Below is a small trained network, with its code and all its weights. Each question gives an input and a target symbol and asks what happens when units are switched off, that is, made to give their printed mean instead of their output.

import numpy as np


def w(rows, s, z=0):
    codes = np.array(rows[::2]) - 128.0
    scale = np.full(codes.shape[1], s)
    scale[-1] = z or s
    return codes * scale


def norm(h):
    return h / np.sqrt((h * h).mean(-1, keepdims=True) + 1e-5)


def f(y):
    return np.maximum(y, 0)


def softmax(a):
    e = np.exp(a - a.max(-1, keepdims=True))
    return e / e.sum(-1, keepdims=True)


def log_softmax(a):
    a = a - a.max(-1, keepdims=True)
    return a - np.log(np.exp(a).sum(-1, keepdims=True))


def net(x, mask):
    ids = ['ΓΔΠΩεζηθλμξστφψ'.index(c) for c in x.split()]
    T = len(ids)
    res = E[ids] + P[:T]
    u = 0
    for l in range(3):
        q, k, v = (norm(res) @ M[l].T for M in (Q, K, V))
        z = softmax(np.where(np.tri(T) > 0, q @ k.T / 4**0.5, -1e9)) @ v
        res = res + np.where(mask[u], z, O[l][:, -1]) @ O[l][:, :-1]
        u += 1
        y = f(norm(res) @ A[l][:, :-1].T + A[l][:, -1])
        res = res + np.where(mask[u : u + 4], y, B[l][:, -1]) @ B[l][:, :-1]
        u += 4
    return log_softmax(norm(res)[-1] @ U[:, :-1].T + U[:, -1])


Q, K, V, O, A, B = {}, {}, {}, {}, {}, {}
E = w([
[56,55,91,97],'Γ',
[65,81,117,137],'Δ',
[147,79,238,150],'Π',
[55,55,99,100],'Ω',
[155,250,109,207],'ε',
[232,80,142,115],'ζ',
[129,112,154,122],'η',
[143,177,78,225],'θ',
[68,77,115,129],'λ',
[146,179,192,145],'μ',
[162,63,99,202],'ξ',
[176,103,71,105],'σ',
[50,204,69,87],'τ',
[136,145,137,137],'φ',
[135,158,121,133],'ψ',
],0.023)
P = w([
[45,107,83,2],'0',
[69,100,90,54],'1',
[91,95,89,87],'2',
[105,98,94,114],'3',
[114,95,103,132],'4',
[124,93,104,155],'5',
[133,94,110,172],'6',
[143,78,123,189],'7',
[153,74,129,213],'8',
[169,74,130,228],'9',
[169,84,125,232],'10',
],0.0047)
Q[0] = w([
[81,157,255,132],'0.h0',
[168,184,113,95],'0.h0',
[103,92,180,199],'0.h0',
[179,191,203,106],'0.h0',
],0.0081)
K[0] = w([
[225,59,254,136],'0.h0',
[144,252,32,79],'0.h0',
[162,118,244,128],'0.h0',
[200,250,96,31],'0.h0',
],0.0064)
V[0] = w([
[92,172,91,225],'0.h0',
[48,137,149,158],'0.h0',
[28,122,89,169],'0.h0',
[4,135,138,215],'0.h0',
],0.0038)
O[0] = w([
[46,156,208,215,53],'0.h0',
[148,59,120,84,112],'0.h0',
[140,252,160,134,255],'0.h0',
[119,65,68,81,93],'0.h0',
],0.0044,0.00072)
A[0] = w([
[173,135,97,56,1],'0.n0',
[66,148,63,254,151],'0.n1',
[149,167,101,89,18],'0.n2',
[185,139,85,92,130],'0.n3',
],0.008,0.0029)
B[0] = w([
[180,207,126,83,184],'0.n0',
[241,58,3,21,254],'0.n1',
[195,51,92,133,149],'0.n2',
[65,197,213,116,234],'0.n3',
],0.0046,0.0035)
Q[1] = w([
[108,138,176,146],'1.h0',
[145,159,201,174],'1.h0',
[1,95,83,107],'1.h0',
[50,208,156,158],'1.h0',
],0.009)
K[1] = w([
[109,99,56,144],'1.h0',
[115,123,214,121],'1.h0',
[7,45,193,1],'1.h0',
[108,97,115,68],'1.h0',
],0.0067)
V[1] = w([
[180,78,82,254],'1.h0',
[145,53,105,163],'1.h0',
[118,86,175,150],'1.h0',
[151,162,192,106],'1.h0',
],0.0068)
O[1] = w([
[139,116,146,253,93],'1.h0',
[111,121,118,20,154],'1.h0',
[119,190,143,234,3],'1.h0',
[148,85,125,156,61],'1.h0',
],0.0062,0.0025)
A[1] = w([
[187,188,137,1,197],'1.n0',
[135,158,174,55,4],'1.n1',
[129,121,24,195,172],'1.n2',
[166,51,158,165,200],'1.n3',
],0.007,0.0037)
B[1] = w([
[116,186,141,114,255],'1.n0',
[230,71,30,63,132],'1.n1',
[4,120,253,66,194],'1.n2',
[121,236,42,7,194],'1.n3',
],0.0054,0.0068)
Q[2] = w([
[250,175,143,61],'2.h0',
[221,159,78,29],'2.h0',
[12,196,89,230],'2.h0',
[74,99,125,156],'2.h0',
],0.016)
K[2] = w([
[217,143,170,244],'2.h0',
[245,63,114,225],'2.h0',
[91,181,103,32],'2.h0',
[100,69,89,43],'2.h0',
],0.012)
V[2] = w([
[18,172,69,90],'2.h0',
[158,213,26,218],'2.h0',
[115,114,2,41],'2.h0',
[119,252,183,119],'2.h0',
],0.0081)
O[2] = w([
[85,139,136,115,136],'2.h0',
[138,166,54,214,95],'2.h0',
[105,145,65,52,254],'2.h0',
[96,248,198,147,135],'2.h0',
],0.011,0.007)
A[2] = w([
[110,23,247,124,53],'2.n0',
[174,99,154,44,254],'2.n1',
[174,136,191,72,37],'2.n2',
[181,145,235,139,136],'2.n3',
],0.014,0.0045)
B[2] = w([
[57,151,1,168,148],'2.n0',
[140,118,164,182,247],'2.n1',
[150,114,94,159,161],'2.n2',
[66,92,155,144,159],'2.n3',
],0.023,0.014)
U = w([
[68,41,138,89,109],'Γ',
[101,77,123,114,117],'Δ',
[52,94,81,209,76],'Π',
[120,118,125,135,101],'Ω',
[130,213,112,197,90],'ε',
[180,115,147,168,254],'ζ',
[129,104,204,87,176],'η',
[158,131,5,150,64],'θ',
[122,117,120,133,98],'λ',
[54,134,206,163,118],'μ',
[181,35,52,119,40],'ξ',
[195,129,113,63,191],'σ',
[71,155,130,101,159],'τ',
[139,169,180,111,154],'φ',
[127,140,144,121,138],'ψ',
],0.017,0.0067)

Each question gives the input, a string of symbols that net reads in full, and the target symbol t.
The units are the heads (4 rows each of Q, K, V and O) and the neurons (one row each of A and B). Each row of codes is followed by its name. A weight is (code - 128) times the scale printed after its matrix; where a second scale follows, it is the last column's (O, A, B and U).
mask holds one flag per unit, layer by layer, with each layer's heads first. A switched-off unit (its flag False) gives its mean, the last column of its rows in O or B, instead of its output. The means were averaged over made-up inputs and are rounded, as every weight is.
A unit's drop is (log p(t) with every unit on - log p(t) with that unit switched off) / (log p(t) with every unit on - log p(t) with every unit switched off).
The circuit of an input: a set's keep is (log p(t) with only the set's units on - log p(t) with every unit switched off) / (log p(t) with every unit on - log p(t) with every unit switched off). Starting from the 12 units with the biggest drops (on a tie, the unit counted first), units are removed one at a time, each time the one whose removal leaves the highest keep (on an exact tie, the one counted first), for as long as the keep stays at least 0.8.
circuit, biggest first: the units of the circuit, biggest drop first
unit that matters most: the unit with the biggest drop
top k neurons: the k neurons with the biggest drops, biggest first
k most important neurons of layer l: the k neurons of layer l with the biggest drops, biggest first
input Ω σ σ τ ζ σ τ σ μ τ φ, target μ: circuit, biggest first : [2.h0, 2.n3, 1.n3]
input σ Π σ φ φ φ μ φ η σ, target μ: unit that matters most : 1.n3
input τ φ Π ξ Ω μ Γ σ σ σ ψ, target μ: circuit, biggest first : [1.n2, 1.n3, 2.h0, 2.n3]
input σ η θ Γ σ σ θ ψ, target θ: top 2 neurons : [0.n1, 2.n1]
input σ η σ η η, target η: 2 most important neurons of layer 2 : [2.n0, 2.n1]
input τ τ φ θ φ, target θ: circuit, biggest first : [2.h0, 0.n1]
input σ σ Π θ τ φ, target θ: circuit, biggest first : [0.n1, 2.h0]
input ζ τ Ω ξ η τ φ ψ φ η φ, target ξ: top 4 neurons : [0.n1, 1.n3, 1.n0, 0.n3]
input σ θ σ ζ φ η, target ζ: top 2 neurons : [1.n2, 1.n3]
input μ ψ τ τ τ τ ξ, target ξ: circuit, biggest first : [0.n1, 2.h0]
input σ σ φ, target φ: 3 most important neurons of layer 2 : [2.n0, 2.n3, 2.n2]
input ζ ε σ η θ η τ η, target θ: 2 most important neurons of layer 1 : [1.n3, 1.n0]
input ε τ σ Ω ξ τ ε η τ φ, target ε: top 4 neurons : [1.n3, 0.n1, 1.n2, 2.n1]
input ψ ψ μ τ σ φ σ σ, target μ: unit that matters most : 2.h0
input μ Ω σ η η σ θ μ τ σ ξ, target ξ: 2 most important neurons of layer 1 : [1.n3, 1.n2]
input σ σ σ, target σ: top 2 neurons : [2.n0, 2.n3]
input η τ μ θ, target θ: top 3 neurons : [0.n1, 2.n1, 0.n3]
input φ Γ τ σ ε Π σ Γ η, target Π: top 3 neurons : [1.n2, 1.n0, 2.n0]
input σ ε ζ Ω η σ φ Γ ψ, target ζ: top 2 neurons : [0.n1, 1.n2]
input ε τ λ σ, target ε: unit that matters most : 2.h0
input η λ φ, target φ: top 4 neurons : [1.n0, 2.n0, 1.n2, 2.n3]
input ψ σ τ ξ θ, target θ: top 2 neurons : [0.n1, 0.n3]
input ζ ξ σ σ ε ε τ φ, target ε: top 3 neurons : [1.n3, 0.n1, 2.n1]
input σ σ ζ τ η, target ζ: top 2 neurons : [1.n3, 1.n2]
input Γ Ω σ Π η, target Π: top 2 neurons : [2.n0, 2.n3]
input Ω τ ζ θ σ η, target θ: 2 most important neurons of layer 1 : [1.n0, 1.n3]
